What each symbol does to the items:
from | ~ ^ $ !
pz | qq fl dl gb
ll | hd cm pf zj
zf | fl nm lj mn
gb | nh bd nc nm
gn | fr zm lp lf
mf | pq qg jb mz
pq | zj dc cp gd
nm | dn fr zf ph
fr | nc nr nm cr
jt | lf qc bh ng
fl | hf dn pz bd
cr | zf lp ph sj
ms | mz cz hf pz
lj | pz zf bd nr
md | ng nt hd pf
hf | jc ms qq dl
mn | bd ph nr gn
bp | bn rl dc mf
hp | bh mb ng hd
cp | bf pq jh rl
pf | cd ll tn bf
nc | cz gb dn zf
lf | cr sd tm fz
tn | jq pf fb gf
cd | hg hd jq fb
nz | pf bn zj cp
jh | gf cp tj bp
rl | tj gd bp qg
qd | zm fz qz qc
mb | jt jq hp md
zj | tn nz bf jh
tr | bp jc qg qp
pb | qg qq qp cz
qp | mf pb zn ms
bb | qd ng hg jq
qz | gn qd sd jt
nt | hp fb md ll
jc | rl mz tr pb
bf | fb zj gf tj
zm | nr sj gn sd
nr | gb mn fr lp
ng | fz hp bb cd
dl | pb pz nh nc
cm | md gf ll nz
fb | mb tn nt cm
qg | dc tr mf zn
gf | nt bf cm bn
bn | ll tj nz pq
qc | sd hg jt hp
lp | nm gn cr tm
hg | qz bb qc mb
tm | ph lf sj qd
hd | bb md cd tn
dc | nz bp pq jb
jb | cp mf gd jc
zn | jb qp mz hf
cz | zn nh ms fl
bd | dl lj gb fr
nh | qp dl cz dn
fz | sj bh qd hg
jq | qc cd mb nt
sj | mn tm zm qz
tj | cm jh bn dc
dn | ms nc fl lj
ph | lj cr mn zm
qq | tr hf pb nh
gd | jh jb rl tr
mz | gd zn jc qq
bh | tm jt fz bb
sd | lp qz lf bh

The rows follow the links: the fewer symbols apart two items are, the more alike their rows tend to be.

Each row is also shifted at random along 4 hidden directions that mean nothing.

Rows with their items:
35	1	5	-2	0	-1	9	0	9	8	3	-9	-11	-6	-4	-1	0	0	-2	-4	4	-3	3	2	-13	-6	1	-4	-13	0	-3	15	1	-29	7	-2	1	6	3	5	-1	-17	2	9	-9	8	6	0	-1	8	14 -> mb
-28	-12	18	-14	-2	-3	-7	-21	8	29	9	-14	-12	-10	-7	-5	-17	12	-1	3	28	-44	-42	38	16	12	6	-36	-2	20	-4	-33	11	12	-7	0	-26	0	5	0	-5	10	-32	14	13	4	-8	11	3	4	-10 -> sj
13	3	3	5	-7	2	-5	-8	1	5	5	-8	3	-15	12	14	-14	-2	6	-5	18	-17	-15	13	-19	-5	8	-12	12	9	3	-12	7	2	-3	13	-11	6	-11	0	8	4	4	-2	9	-5	-10	14	4	4	-3 -> gd
-27	-4	16	-6	-3	-1	-6	-3	1	15	1	2	1	-2	-2	-4	-12	13	-1	4	13	-17	-18	16	8	-3	-4	-20	10	8	4	-18	-4	-7	-3	-4	-6	9	12	-5	3	-1	-11	-3	12	6	0	1	12	-2	-4 -> gb
29	3	-1	6	-9	5	1	13	-6	-20	2	8	11	3	6	11	8	-15	0	-7	-2	5	9	-15	-18	-6	-7	9	14	-16	5	7	0	15	-6	3	14	2	2	-12	16	6	14	-14	-5	-1	-2	1	4	-4	6 -> qq
50	1	-1	12	-2	5	-12	-4	-1	1	0	-8	4	-6	3	12	-9	5	5	-6	7	-9	-11	10	-2	-1	6	0	6	8	0	-7	2	10	-3	14	-10	0	-14	8	1	8	3	-2	3	-6	-6	4	8	-1	-1 -> pq
-48	-3	7	-7	2	-5	-5	-3	-2	9	-1	6	2	6	-5	-12	-4	12	-4	8	-1	-4	-6	8	19	3	-4	-9	4	5	1	-14	-5	-3	0	-10	-3	3	10	-3	-5	0	-14	-2	10	3	0	-5	6	-5	-7 -> nm
-35	8	-2	2	2	-8	0	-14	1	20	-3	-3	-1	-15	13	-2	-21	14	7	8	8	1	-5	13	-7	-8	13	-11	2	20	3	-5	-2	-33	10	7	-14	8	-11	10	-7	-14	1	6	15	-6	-2	9	1	3	-9 -> jh
64	0	-7	12	-7	8	-8	4	-8	-14	1	2	10	4	2	13	5	-4	6	-4	-4	1	-2	-7	3	3	-3	9	13	-10	4	-3	0	38	-10	11	0	-10	-11	-5	2	19	7	-8	-4	-6	-4	-1	3	-9	-3 -> qg
-17	3	-16	6	2	4	-6	0	-7	-7	-7	3	6	2	8	4	4	-2	9	4	-6	10	-1	-4	10	6	4	13	7	0	1	-7	1	33	-2	11	-5	-14	-16	2	-5	17	5	-2	1	-14	-2	3	-8	-6	-18 -> bp
15	-3	4	-5	-1	-3	3	-6	3	-2	9	-5	-6	2	-6	-4	4	-7	-7	-4	2	-9	1	3	-1	8	1	-4	-11	0	-6	2	7	0	-3	-7	-1	0	5	-1	0	-1	-11	7	-3	4	-7	0	-3	5	11 -> qz
34	0	-9	13	2	8	-11	2	-3	-8	-5	-5	4	0	2	11	0	0	6	-5	-2	3	-3	0	5	4	3	12	5	2	0	-2	2	25	-3	14	-3	-8	-15	8	-2	15	6	-3	-3	-10	-3	0	2	-2	-5 -> cp
-57	3	5	-8	2	-10	3	-4	0	-2	5	7	3	3	2	-11	-4	-2	-12	1	-3	5	13	-2	-8	-1	3	-1	-3	5	-3	1	1	-31	5	-14	7	14	12	-2	4	-15	-6	-3	10	3	-6	-1	3	5	10 -> mn
-40	8	-1	-3	-6	-5	9	8	-5	-8	1	14	9	-1	11	-2	2	-10	-2	2	-3	13	17	-15	-22	-12	-3	3	11	-10	7	8	-4	-18	3	-6	14	9	8	-12	12	-11	13	-12	4	1	1	2	0	-2	2 -> cz
-4	2	8	-1	-11	-2	1	-6	0	12	5	1	3	-14	12	7	-13	2	7	2	18	-17	-18	12	-14	-7	2	-20	17	3	7	-13	2	2	-4	7	-10	5	-2	-9	7	3	0	-2	12	-1	-5	12	3	-2	-10 -> zn
-3	7	-4	3	-6	-5	3	-4	-5	3	2	7	7	-6	12	2	-7	1	6	5	3	3	0	-1	-9	-6	4	-4	12	0	7	-3	-2	-2	-1	4	-5	2	-7	-7	1	-1	5	-3	8	-4	-5	5	0	-4	-7 -> tr
-32	0	-12	4	8	10	-1	8	4	-8	-10	-8	-2	-5	6	10	6	-8	4	-7	0	8	4	-3	-12	-1	5	16	-4	1	-4	6	5	7	4	10	7	-4	-10	11	5	6	15	-1	-8	-9	5	7	-9	7	-5 -> gf
47	0	-2	13	2	7	-11	-1	1	1	-3	-10	1	-4	0	11	-7	7	4	-7	3	-2	-7	7	1	-2	5	4	1	9	-1	0	0	2	2	12	-7	-1	-13	12	-2	4	5	-1	-1	-4	-1	0	8	1	1 -> bn
-6	1	6	-9	-2	-10	12	-11	6	12	9	-6	-10	-7	-2	-8	-5	-2	-5	2	8	-10	-1	7	-9	1	5	-14	-13	5	-4	5	5	-26	3	-8	-7	6	6	0	-4	-14	-10	13	2	7	-3	4	-5	8	8 -> bh
-56	-6	10	-7	-1	7	-4	7	5	-13	4	-3	2	-4	3	8	1	-16	-9	-13	15	-16	-5	4	-23	0	-1	-2	8	-1	-5	-10	12	4	-4	-3	12	10	11	-6	23	7	2	-12	3	-1	-6	11	3	10	7 -> zf
60	-5	12	2	-3	1	-9	-1	4	-15	14	-8	1	3	-10	7	1	-11	-15	-18	7	-17	3	3	-14	5	1	0	-3	1	-8	1	9	-6	-6	-5	6	12	8	-1	12	-1	-7	-5	-3	8	-12	-2	14	8	28 -> gn

Start here and follow the symbols in turn, left to right. Where do you end up?
Answers are names.
-5	1	7	-2	-1	-5	-2	4	-5	3	-2	13	6	9	-4	-11	-3	12	-4	7	-9	7	5	-4	13	-6	-8	-3	7	-2	6	-1	-12	-14	1	-10	4	6	12	-7	-2	-9	-4	-7	7	7	4	-11	11	-8	1
~ ! ^ ~ -> ms
2	6	4	0	-9	-7	5	-1	-4	7	3	9	7	-6	10	-1	-8	4	4	6	4	1	0	-1	-10	-11	-1	-11	13	-3	9	-2	-6	-14	0	-1	-1	7	2	-10	4	-8	3	-5	9	3	-1	3	5	-5	-3
! ^ ! ~ $ -> hf
-4	-2	-6	7	5	6	-10	-3	0	7	-9	-7	0	-3	2	5	-6	9	10	2	2	-1	-14	11	13	4	5	2	3	9	1	-11	0	20	-1	14	-12	-9	-15	10	-8	13	0	3	2	-11	2	3	-2	-2	-16
! ~ ! $ ! ! -> mf
-10	0	1	-4	2	4	10	4	11	2	0	-11	-11	-11	2	6	3	-10	0	-7	9	-4	1	0	-23	-5	2	0	-12	-1	-4	12	7	-18	6	2	6	3	1	6	6	-8	10	6	-10	2	5	8	-9	12	7
! ! ~ ! -> pf
-6	3	-4	-8	2	-13	11	-7	-2	1	5	5	-4	7	-6	-17	5	-1	-7	8	-13	12	19	-10	7	4	2	2	-15	-2	-3	12	-1	-21	5	-14	1	0	5	-2	-11	-14	-9	10	0	5	-2	-6	-8	1	8
$ ^ ^ ~ $ -> zm
-5	2	-14	9	9	6	-5	6	-2	-8	-11	-1	1	2	2	5	5	-1	5	-1	-11	19	10	-9	4	1	3	21	-4	0	-2	8	-3	7	5	8	4	-7	-12	12	-5	4	12	-1	-6	-10	5	-3	-5	0	-6
! ~ ~ $ $ -> hd
1	-6	-2	-8	1	4	7	0	6	-3	3	-9	-10	0	-5	2	11	-13	-2	-4	4	-9	-5	0	-2	9	-2	0	-12	-6	-7	1	10	20	-4	0	0	-9	2	-1	0	8	-4	9	-11	1	1	4	-12	5	2
! $ $ ! ~ ^ -> hg
35	-7	12	3	2	8	-7	-7	12	26	-3	-21	-13	-15	-6	9	-18	18	8	-4	22	-27	-34	30	4	-5	3	-21	-3	17	0	-11	1	-9	2	14	-19	2	-6	14	-5	-1	-5	11	0	2	6	6	8	6	-3
$ $ ! $ ~ -> hd
-19	-5	-6	-8	2	8	9	6	5	-12	1	-8	-9	0	-2	5	18	-21	-2	-7	3	-3	1	-7	-9	9	-1	8	-12	-10	-8	5	13	25	-4	0	8	-11	1	-2	5	12	4	6	-15	-2	1	7	-17	7	1
^ ! $ ! -> md
10	-3	1	2	6	3	-2	-3	6	20	-9	-9	-10	-4	-7	-2	-7	19	8	6	3	-3	-14	12	16	-2	0	-6	-9	10	1	-1	-6	-8	6	6	-12	-5	-6	13	-14	-4	-3	12	-2	1	11	-2	-1	0	-9
! $ $ $ ~ ~ -> hg
10	15	-10	9	-2	-11	4	-4	-8	-5	1	10	9	-3	13	-1	-7	-1	0	4	-11	24	25	-14	-17	-11	9	10	5	2	5	16	-6	-33	9	-1	3	10	-10	2	-2	-17	12	-4	7	-4	-6	-1	2	0	6
~ ^ ^ -> cp
5	-4	19	-3	-3	0	-8	-3	5	2	10	-6	1	-4	-5	3	-11	1	-11	-10	16	-22	-10	15	-12	-2	1	-15	5	9	-3	-9	5	-18	-2	-4	0	17	12	-3	13	-4	-9	-6	8	8	-8	3	16	6	16
~ $ ^ ! -> zf
-3	6	-8	7	7	-4	-3	-5	-2	12	-9	1	0	-1	3	-6	-10	17	7	9	-9	17	5	2	11	-4	6	5	-4	11	2	5	-10	-23	11	5	-9	0	-12	12	-15	-11	3	5	5	-5	5	-5	0	-2	-7
~ ! ^ ! ~ ^ -> bf
73	8	10	8	-12	-7	-1	-9	-3	10	10	3	7	-9	6	5	-18	11	3	0	9	-8	-5	8	-14	-13	4	-17	14	5	9	1	-5	-25	-1	3	-10	14	-4	-5	3	-13	0	-3	12	6	-7	0	16	-3	9
^ ^ ^ -> qp
-19	-3	2	0	1	5	-6	11	-3	-19	-1	6	7	9	-3	2	10	-11	-8	-7	-4	3	9	-10	-2	1	-7	11	5	-8	-2	-1	1	10	-4	-7	16	3	10	-6	12	6	4	-14	-2	1	-1	-4	6	-1	7
$ $ ^ $ -> gb
-1	10	-14	7	-4	-1	4	5	-8	-21	0	9	12	0	15	8	7	-18	1	-3	-9	20	23	-21	-23	-5	4	19	9	-9	2	12	2	2	1	3	12	1	-9	-6	9	0	18	-11	0	-9	-7	3	-5	-1	3
^ $ ~ ^ ~ -> nz
